Here is a tiny trained network, its code and every weight. The questions are about switching its units off for an input and a class, where a switched-off unit gives its printed mean instead of its output.

import numpy as np


def w(rows, s, z=0):
    codes = np.array(rows[::2]) - 128.0
    scale = np.full(codes.shape[1], s)
    scale[-1] = z or s
    return codes * scale


def norm(h):
    return h / np.sqrt((h * h).mean(-1, keepdims=True) + 1e-5)


def f(y):
    return y / 2 * (1 + np.tanh(0.7978845608 * (y + 0.044715 * y**3)))


def log_softmax(a):
    a = a - a.max(-1, keepdims=True)
    return a - np.log(np.exp(a).sum(-1, keepdims=True))


def net(x, mask):
    res = np.array(x, float).reshape(1, 3) / 4 @ E
    u = 0
    for l in range(2):
        y = f(norm(res) @ A[l][:, :-1].T + A[l][:, -1])
        res = res + np.where(mask[u : u + 16], y, B[l][:, -1]) @ B[l][:, :-1]
        u += 16
    return log_softmax(norm(res)[-1] @ U[:, :-1].T + U[:, -1])


A, B = {}, {}
E = w([
[127,120,223,146,21],'x0',
[123,166,133,5,116],'x1',
[90,219,151,165,152],'x2',
],0.012)
A[0] = w([
[132,146,105,91,163,104],'L0N1',
[124,128,128,115,136,161],'L0N2',
[127,122,132,116,136,91],'L0N3',
[115,252,140,167,137,223],'L0N4',
[127,114,108,186,153,137],'L0N5',
[124,124,139,155,101,123],'L0N6',
[123,143,141,162,127,65],'L0N7',
[142,126,124,144,150,73],'L0N8',
[131,107,136,200,113,113],'L0N9',
[122,138,165,108,87,3],'L0N10',
[132,105,108,176,153,156],'L0N11',
[138,111,174,156,129,119],'L0N12',
[123,144,134,114,141,149],'L0N13',
[123,118,141,161,92,134],'L0N14',
[133,144,158,117,82,46],'L0N15',
[123,154,114,128,139,82],'L0N16',
],0.035,0.0068)
B[0] = w([
[97,201,80,96,133,174],'L0N1',
[111,125,105,81,148,140],'L0N2',
[130,123,116,137,175,127],'L0N3',
[50,167,228,116,152,251],'L0N4',
[161,28,162,159,177,194],'L0N5',
[119,176,110,141,96,161],'L0N6',
[129,93,89,255,202,149],'L0N7',
[147,102,142,146,134,140],'L0N8',
[97,215,80,140,122,196],'L0N9',
[181,41,165,134,171,167],'L0N10',
[199,55,187,72,136,191],'L0N11',
[112,189,106,119,80,166],'L0N12',
[126,119,107,61,87,146],'L0N13',
[135,211,112,94,81,174],'L0N14',
[180,58,157,174,185,171],'L0N15',
[107,124,142,74,55,144],'L0N16',
],0.041,0.021)
A[1] = w([
[197,23,104,106,79,62],'L1N1',
[94,153,154,115,122,187],'L1N2',
[194,107,81,171,119,149],'L1N3',
[140,117,5,139,121,75],'L1N4',
[196,110,104,127,79,168],'L1N5',
[166,125,37,168,54,2],'L1N6',
[170,120,70,92,64,150],'L1N7',
[124,163,95,130,120,108],'L1N8',
[134,198,116,161,104,100],'L1N9',
[101,157,134,178,148,82],'L1N10',
[176,57,92,134,118,113],'L1N11',
[150,146,109,134,130,63],'L1N12',
[186,42,221,110,146,146],'L1N13',
[42,89,179,178,102,72],'L1N14',
[81,85,166,135,161,147],'L1N15',
[169,67,63,107,141,106],'L1N16',
],0.028,0.0067)
B[1] = w([
[86,206,72,137,79,178],'L1N1',
[102,124,116,130,85,171],'L1N2',
[121,129,73,89,103,154],'L1N3',
[120,53,75,116,187,147],'L1N4',
[139,167,106,110,87,157],'L1N5',
[255,142,146,63,122,146],'L1N6',
[161,91,112,171,166,154],'L1N7',
[137,101,150,120,130,149],'L1N8',
[126,155,149,150,162,166],'L1N9',
[89,131,99,155,131,146],'L1N10',
[84,176,89,123,91,164],'L1N11',
[146,122,133,110,130,131],'L1N12',
[129,53,178,166,116,251],'L1N13',
[174,86,78,140,154,165],'L1N14',
[213,130,121,103,123,186],'L1N15',
[112,169,80,118,84,162],'L1N16',
],0.08,0.027)
U = w([
[133,109,81,147,6,125],'0',
[146,49,225,161,137,255],'1',
[98,70,60,91,185,128],'2',
[42,171,174,30,135,86],'3',
[234,182,104,130,139,109],'4',
[92,218,181,207,187,45],'5',
],0.024,0.0051)

Each question gives the input, the list of numbers given to net, and the class t.
The units are the neurons (one row each of A and B). Each row of codes is followed by its name. A weight is (code - 128) times the scale printed after its matrix; where a second scale follows, it is the last column's (A, B and U).
mask holds one flag per neuron, layer by layer. A switched-off neuron (its flag False) gives its mean, the last column of its row in B, instead of its output. The means were averaged over made-up inputs and are rounded, as every weight is.
A unit's drop is (log p(t) with every unit on - log p(t) with that unit switched off) / (log p(t) with every unit on - log p(t) with every unit switched off).
unit that matters most: the unit with the biggest drop
top k neurons: the k neurons with the biggest drops, biggest first
top k neurons in layer l: the k neurons of layer l with the biggest drops, biggest first
drop of u: that unit's drop, to one decimal
input [6,-5,-4], class 4: unit that matters most	L0N4
input [2,-7,-4], class 4: top 2 neurons	(L0N4, L0N9)
input [6,0,1], class 5: top 2 neurons	(L0N11, L0N14)
input [-6,0,4], class 1: top 2 neurons in layer 0	(L0N9, L0N14)
input [-3,1,-5], class 2: top 3 neurons	(L0N4, L1N13, L0N5)
input [0,7,1], class 3: top 3 neurons	(L0N1, L0N5, L0N11)
input [0,5,0], class 2: top 2 neurons	(L0N1, L0N5)
input [-1,2,-5], class 2: top 3 neurons	(L0N11, L0N4, L1N13)
input [-8,1,3], class 3: top 2 neurons	(L0N1, L1N13)
input [0,3,4], class 3: top 2 neurons	(L1N13, L0N5)
input [2,-1,-6], class 4: top 2 neurons	(L0N4, L1N13)
input [-1,8,-7], class 2: top 2 neurons in layer 0	(L0N4, L0N11)
input [0,5,-8], class 2: top 2 neurons in layer 0	(L0N11, L0N5)
input [5,0,-8], class 4: top 2 neurons	(L0N4, L0N11)
input [0,7,8], class 3: unit that matters most	L1N13
input [1,-8,-6], class 4: top 4 neurons in layer 0	(L0N9, L0N4, L0N14, L0N12)
input [3,1,8], class 1: top 2 neurons in layer 0	(L0N9, L0N1)
input [2,-6,-8], class 4: top 2 neurons in layer 0	(L0N4, L0N9)
input [8,-5,5], class 5: drop of L1N15	0.0
input [-6,3,-7], class 2: drop of L0N4	1.2
input [5,-2,-4], class 4: drop of L0N4	1.3
input [4,-5,-1], class 4: drop of L0N4	1.3
